Small tables with named rows and columns. After each table, cells are looked up by row and column.

kamavop
        givoba  zofuteb  kap  pogibot  bosil  suleg  vik  megur  gof  sulapo
badeto      75      100   89      110    172    160  160    185  120      37
nik         75      100   94      110    169    160  160    192  120      38
midoki      75      100  174      110    145    227  114    143  231     100
fetiba      75      100  125      110    145    160  160    143  120     100
did         75      100  149      111     99    160  160    143  120     100
momis       75      100   51      110    196    160  160    181  120      39
lezeku      84      100  125      110    134    145  160    143  120     139
nuli        75      100  165      110    145    214  124    143  230     100
vor         75      100  127      114    116    160  153    143  120     100
pib         75      100   92      110    168    160  162    192  120      37
zotudu      75      105  170      110    145    209  135    143  215     100
vog         75      100   80      110    176    160  160    190  120      33

suleg of pib is 160
givoba of did is 75
kap of fetiba is 125
kap of nuli is 165
vik of vor is 153
suleg of nuli is 214
zofuteb of pib is 100
givoba of nik is 75
bosil of nik is 169
sulapo of vog is 33
zofuteb of did is 100
suleg of midoki is 227
bosil of pib is 168
zofuteb of zotudu is 105
vik of fetiba is 160
Row with the largest sulapo: lezeku

Table gaf
,mun,sitoru,lito
ridotom,-89,-55,24
sopude,-81,-31,-62
dakik,-65,-90,-4
tavere,-55,-21,19
tavaguz,-72,-26,-53
nutogez,-66,-26,-41
lum,-7,-37,-20
nobiri,-73,-57,-56
koga,66,-49,-77
mutaro,-27,-65,-93
nole,-20,-33,4
pebor,-39,-15,-91
bokosu,17,-38,-17
batedo,-28,-12,-60

lum, sitoru => -37
koga, sitoru => -49
lum, lito => -20
sopude, lito => -62
batedo, sitoru => -12
dakik, mun => -65
bokosu, sitoru => -38
pebor, sitoru => -15
tavere, sitoru => -21
sopude, sitoru => -31
nobiri, sitoru => -57
tavaguz, lito => -53
bokosu, mun => 17

fogoror:
cols = gir, mefiva, nik, litug, pude, bov, nefibig, pena, dilutam
kab: [0.91, 0.42, 0.50, 0.47, 0.55, 0.60, 0.41, 0.28, 0.71]
nen: [0.92, 0.44, 0.52, 0.49, 0.56, 0.63, 0.42, 0.29, 0.68]
gel: [0.67, 0.42, 0.43, 0.49, 0.45, 0.53, 0.45, 0.44, 0.65]
gogef: [0.69, 0.53, 0.58, 0.63, 0.58, 0.68, 0.49, 0.43, 0.57]
lonul: [0.99, 0.68, 0.67, 0.22, 0.57, 0.51, 0.88, 0.71, 0.49]
roz: [0.78, 0.54, 0.62, 0.59, 0.64, 0.73, 0.46, 0.35, 0.59]
lodilo: [0.67, 0.39, 0.39, 0.45, 0.41, 0.48, 0.46, 0.47, 0.67]
lun: [0.79, 0.55, 0.62, 0.58, 0.66, 0.70, 0.42, 0.33, 0.58]
pivi: [0.82, 0.80, 0.93, 0.55, 0.74, 0.79, 0.60, 0.40, 0.40]
busi: [0.68, 0.55, 0.58, 0.90, 0.09, 0.87, 0.65, 0.43, 0.48]
tugudem: [0.60, 0.47, 0.49, 0.79, 0.39, 0.76, 0.48, 0.42, 0.60]
feb: [0.70, 0.46, 0.46, 0.33, 0.42, 0.29, 0.50, 0.54, 0.57]
per: [0.73, 0.61, 0.68, 0.64, 0.68, 0.75, 0.50, 0.39, 0.53]
gud: [0.86, 0.47, 0.53, 0.51, 0.57, 0.62, 0.42, 0.33, 0.64]

pude of lodilo = 0.41
mefiva of gud = 0.47
dilutam of lodilo = 0.67
dilutam of kab = 0.71
pude of gel = 0.45
pena of per = 0.39
pena of roz = 0.35
mefiva of roz = 0.54
dilutam of roz = 0.59
nefibig of tugudem = 0.48
nik of nen = 0.52
nik of roz = 0.62
mefiva of busi = 0.55
nefibig of lun = 0.42
dilutam of gel = 0.65
dilutam of per = 0.53
bov of lodilo = 0.48
pena of feb = 0.54
pude of busi = 0.09
Row with the largest nefibig: lonul

